Here is a tiny trained network, its code and every weight. The questions are about switching its units off for an input and a class, where a switched-off unit gives its printed mean instead of its output.

import numpy as np


def w(rows, s, z=0):
    codes = np.array(rows[::2]) - 128.0
    scale = np.full(codes.shape[1], s)
    scale[-1] = z or s
    return codes * scale


def f(y):
    return np.maximum(y, 0)


def log_softmax(a):
    a = a - a.max(-1, keepdims=True)
    return a - np.log(np.exp(a).sum(-1, keepdims=True))


def net(x, mask):
    res = np.array(x, float).reshape(1, 5) / 4 @ E
    y = f(res @ A[0][:, :-1].T + A[0][:, -1])
    res = res + np.where(mask, y, B[0][:, -1]) @ B[0][:, :-1]
    return log_softmax(res[-1] @ U[:, :-1].T + U[:, -1])


A, B = {}, {}
E = w([
[71,107,226,122,174,27,170,118,123],'x0',
[220,206,120,128,85,21,39,100,106],'x1',
[69,173,212,125,17,176,95,124,31],'x2',
[247,151,238,125,98,183,206,91,183],'x3',
[85,96,151,127,51,117,68,146,254],'x4',
],0.0059)
A[0] = w([
[182,132,171,131,120,151,155,123,143,21],'neuron 1',
[108,132,154,127,149,106,146,126,130,209],'neuron 2',
[184,146,116,128,121,54,85,120,92,70],'neuron 3',
[146,136,129,134,102,96,103,136,141,80],'neuron 4',
[91,118,149,132,73,115,85,134,239,16],'neuron 5',
[58,101,127,132,177,229,197,132,130,27],'neuron 6',
[41,121,46,130,144,90,86,135,70,21],'neuron 7',
[156,138,87,124,120,170,114,134,130,61],'neuron 8',
[115,141,151,124,102,151,123,126,88,143],'neuron 9',
[182,142,113,131,194,136,181,124,7,38],'neuron 10',
[86,117,125,127,132,162,152,132,147,47],'neuron 11',
[108,132,103,138,137,125,112,132,121,80],'neuron 12',
[108,139,144,129,107,143,118,125,111,56],'neuron 13',
[167,144,79,128,101,185,107,128,138,55],'neuron 14',
[141,127,93,130,117,172,114,128,121,185],'neuron 15',
[90,123,95,116,127,113,105,140,120,40],'neuron 16',
[164,132,62,134,101,196,110,132,115,27],'neuron 17',
[200,171,127,127,103,59,86,114,100,24],'neuron 18',
[222,136,210,129,113,165,179,119,151,37],'neuron 19',
[88,121,218,129,169,25,168,127,117,10],'neuron 20',
[172,109,72,129,205,105,169,134,185,53],'neuron 21',
[143,145,118,130,150,137,144,121,78,55],'neuron 22',
[96,143,181,128,65,170,112,128,46,2],'neuron 23',
[162,120,86,134,174,111,134,122,171,32],'neuron 24',
],0.019,0.0085)
B[0] = w([
[127,188,146,126,181,154,136,115,173,178],'neuron 1',
[157,92,41,139,122,106,81,134,61,210],'neuron 2',
[138,51,127,142,151,105,176,154,132,198],'neuron 3',
[122,105,142,128,127,122,152,143,152,157],'neuron 4',
[111,113,136,113,36,178,89,107,221,208],'neuron 5',
[143,31,157,138,173,111,207,162,151,244],'neuron 6',
[133,200,103,122,247,123,108,119,180,223],'neuron 7',
[117,127,136,129,130,179,129,128,83,161],'neuron 8',
[144,129,128,130,98,59,107,130,95,186],'neuron 9',
[113,109,116,114,34,181,71,105,233,240],'neuron 10',
[135,102,162,129,140,150,167,145,171,160],'neuron 11',
[135,160,138,127,147,138,136,118,140,146],'neuron 12',
[124,140,163,129,115,101,132,109,120,143],'neuron 13',
[133,121,132,126,133,203,136,115,70,178],'neuron 14',
[145,94,49,131,137,112,83,130,50,192],'neuron 15',
[135,161,137,131,162,135,121,107,164,156],'neuron 16',
[106,144,146,115,124,208,147,118,60,180],'neuron 17',
[135,55,165,134,167,111,194,157,151,200],'neuron 18',
[118,184,85,126,251,108,100,125,171,250],'neuron 19',
[114,146,141,115,130,253,147,116,18,227],'neuron 20',
[125,175,191,132,71,34,107,124,82,233],'neuron 21',
[113,143,141,118,80,172,126,128,177,161],'neuron 22',
[114,186,226,129,70,52,135,130,95,199],'neuron 23',
[109,173,209,123,103,99,146,133,103,181],'neuron 24',
],0.032,0.012)
U = w([
[130,169,117,133,204,127,99,102,150,108],'0',
[147,50,155,148,148,124,175,154,136,113],'1',
[116,157,183,134,95,75,106,111,88,122],'2',
[122,118,125,120,134,209,114,99,46,107],'3',
[112,100,126,116,76,167,80,93,188,167],'4',
[191,102,1,170,101,80,84,124,78,246],'5',
[142,168,69,182,88,134,174,117,132,89],'6',
],0.0083,0.014)

Each question gives the input, the list of numbers given to net, and the class t.
The units are the neurons (one row each of A and B). Each row of codes is followed by its name. A weight is (code - 128) times the scale printed after its matrix; where a second scale follows, it is the last column's (A, B and U).
mask holds one flag per neuron, in row order. A switched-off neuron (its flag False) gives its mean, the last column of its row in B, instead of its output. The means were averaged over made-up inputs and are rounded, as every weight is.
A unit's drop is (log p(t) with every unit on - log p(t) with that unit switched off) / (log p(t) with every unit on - log p(t) with every unit switched off).
The circuit of an input: a set's keep is (log p(t) with only the set's units on - log p(t) with every unit switched off) / (log p(t) with every unit on - log p(t) with every unit switched off). Starting from the 12 units with the biggest drops (on a tie, the unit counted first), units are removed one at a time, each time the one whose removal leaves the highest keep (on an exact tie, the one counted first), for as long as the keep stays at least 0.8.
circuit, biggest first: the units of the circuit, biggest drop first
most important unit: the unit with the biggest drop
top k neurons: the k neurons with the biggest drops, biggest first
drop when u is switched off: that unit's drop, to one decimal
input [3,5,-3,-4,5], class 1: most important unit : neuron 10
input [-7,0,-4,8,6], class 0: top 3 neurons : (neuron 19; neuron 20; neuron 1)
input [-8,0,-3,-7,0], class 3: top 4 neurons : (neuron 17; neuron 19; neuron 14; neuron 8)
input [-8,-1,8,1,-4], class 2: top 2 neurons : (neuron 23; neuron 20)
input [5,7,0,-6,-3], class 1: top 2 neurons : (neuron 3; neuron 18)
input [-4,5,0,6,-7], class 4: top 3 neurons : (neuron 10; neuron 7; neuron 22)
input [0,3,-6,3,5], class 2: top 3 neurons : (neuron 21; neuron 10; neuron 24)
input [-7,7,8,8,-8], class 0: top 2 neurons : (neuron 19; neuron 1)
input [-6,2,-2,-4,6], class 3: top 2 neurons : (neuron 10; neuron 14)
input [-7,0,0,-5,-8], class 4: top 3 neurons : (neuron 10; neuron 20; neuron 22)
input [-8,4,3,6,4], class 3: top 3 neurons : (neuron 14; neuron 17; neuron 7)
input [5,1,-4,2,3], class 3: drop when neuron 23 is switched off : 0.4
input [2,-1,2,-6,5], class 0: drop when neuron 10 is switched off : 1.2
input [-5,-6,4,2,-5], class 1: drop when neuron 20 is switched off : 0.4
input [3,-4,-1,2,7], class 4: circuit, biggest first : (neuron 5)
